Each row, then roughly how far along a hidden order it lies, from 0 to 10
(in the rows, 128 means zero)
[113 138 153  89 180 106 141 149 125 114 142  92  88 156 131 149  77 228
 147 112 108 100 171] : 7
[134 140 157  60 224 100 137 154 133 121 135 125  68 153 130 145 119 152
 138 103 101  89 121] : 6
[101 129  95 144  84 138 127 129 117 151 134 121 163 133 126 112  72 161
 157 129 145 123 168] : 7
[111 136 111 111 197 118 132 141 124 171 135 185 118 136 128  82 147  78
 136 110  92  92 106] : 9
[109 142  97  76 152 122 135 138 121 180 131 168 111 136 128  96 143  75
 142 120 115 106 124] : 8
[121 121 129 106  67 152 130 135 113 136 131  78  83 149 127 178  55 189
 147 131 163 136 186] : 3
[105 123 159  66 138 127 169 191 121 156 148  72   1 141 133 158  69 255
 169 126 110  61 212] : 9
[118 138 134 146  92 150 144 154 111 114 136  74 125 135 134 147  68 233
 139 142 159 147 165] : 1
[121 144 110  76 142 124 134 134 124 150 130 143 109 133 132 112 132 119
 130 121 125 123 126] : 6
[131 132  97 217  79 131 115  96 124 115 124 141 237 112 125  85 127 102
 140 149 158 180 116] : 2
[120 142 123 199 139 132 125 117 113  90 134 106 219 144 133 133  72 156
 128 126 153 165 123] : 1
[141 127 132 172 177  93  95  80 139  84 120 167 233 141 118 119 156  32
 109 106 103 141  75] : 6
[112 146  95 133 131 131 122 110 114 150 129 164 193 140 127  84 127  58
 135 126 129 144 115] : 5
[130 133 117 106 134 110 131 119 132 133 125 142 150 127 121  91 148 108
 142 132 118 129 125] : 6
[127  96 138 163 106 101 116 110 138 135 128 143 161 142 108 124  89 141
 184 118 119 100 167] : 10
[137 113 111 189  72 116 109  91 138 123 121 151 200 113 114  87 135 104
 150 140 135 144 129] : 6
[143 143 139 107 189 111 128 126 133 113 127 147 121 136 128 118 155 102
 111 120 119 130  94] : 3
[155 134 138 169 193 100 104  85 135  76 120 162 228 140 120 109 161  46
 107 116 113 152  74] : 3
[137 130 124 175 121 111 122 105 131 108 125 124 170 128 121 102 133 153
 139 138 140 155 125] : 3
[113 135  92 151  55 147 133 126 116 144 129 109 161 110 135 109  96 153
 136 147 162 161 147] : 3
[129 124 139  92 190  97 129 128 136 147 129 163  92 142 120 112 161  88
 143 109  92  78 122] : 10
[131 122 120 162  99 110 122 113 131 116 128 104 171 127 120 120 100 175
 156 135 141 143 148] : 5
[125 142 139  86 157 111 138 140 130 123 134 102  91 134 129 132 104 196
 144 121 117 113 152] : 6
[163 121 154 115 170  73 110  96 148  92 119 137 165 135 112 121 172  74
 132 122 100 127 107] : 6
[126 144 134 141 176 132 131 136 116 116 134 102 130 144 138 159  90 134
 109 119 138 146 119] : 1
[ 98 148 106 108 193 130 130 139 108 174 138 175 152 156 133 108 113  99
 135 106 104 104 115] : 8
[117 143 111 109 145 124 128 128 121 140 131 135 141 134 129 117 124 110
 135 127 127 131 129] : 5
[138 127 143 100 152  92 116 104 139 119 124 144 158 142 112 103 156 116
 150 122  94 107 126] : 8
[111 143 122 135 121 160 150 170 112 142 141 103  82 126 143 144  81 221
 130 134 150 129 147] : 3
[133 131 125 137 119 117 136 136 124 127 136 109 143 131 127 127  79 204
 154 127 129 123 158] : 6
[128 134 124 120 165 102 119 114 127 133 127 152 168 152 119 104 146  61
 140 116 104 113 109] : 7
[111 146 133 197 132 146 132 131 102  92 142  81 214 148 136 155  29 214
 128 127 155 161 153] : 0
[132 121 149 143 122 115 138 136 131  94 134  74 106 128 129 155  81 244
 141 132 142 128 162] : 4
[118 137 143 124 164 104 134 133 125 106 140  97 127 152 124 134  76 225
 156 117 117 110 159] : 6
[149 145 142 129 172 116 127 123 131 101 124 123 134 122 133 136 146 112
 108 129 139 155  94] : 1
[114 144 124 179 103 152 139 138 106 105 138  87 177 137 138 137  62 199
 125 141 159 153 146] : 0
[134 114 124 202  95 111 111  95 132 109 126 126 219 132 113 104 104 150
 161 136 143 145 139] : 5
[134 119 159  94 114 119 150 154 139 116 133  79  50 117 129 156  98 241
 147 137 130 109 177] : 6
[138 118 117 220  97 112 101  81 131  89 122 135 255 129 114  95 120  86
 146 134 134 167 116] : 4
[128 109 147  72  87 146 129 140 127 139 131  72  69 154 119 193  61 210
 155 117 150 106 210] : 6
[ 99 156  60 170 127 166 112 109 102 177 127 217 238 128 135  56 146   1
 114 125 135 157  71] : 4
[108 124 105 107 153 112 114 114 125 175 127 177 172 138 119  92 152  18
 146 115  94  98 126] : 10
[125 141 102 144 173 129 117 110 127 145 125 195 168 122 129  78 181  27
 109 122 118 135  71] : 5
[113 140 132  34 161 123 146 156 130 154 136 117  32 136 133 132 122 189
 132 117 104  88 158] : 8
[127 128 113 159  81 129 115 107 123 120 126 110 190 132 122 128  88 150
 151 134 162 161 155] : 3
[154 137 149 108 182 113 137 141 135  92 126 101  85 123 138 161 131 145
  95 129 141 151 101] : 0
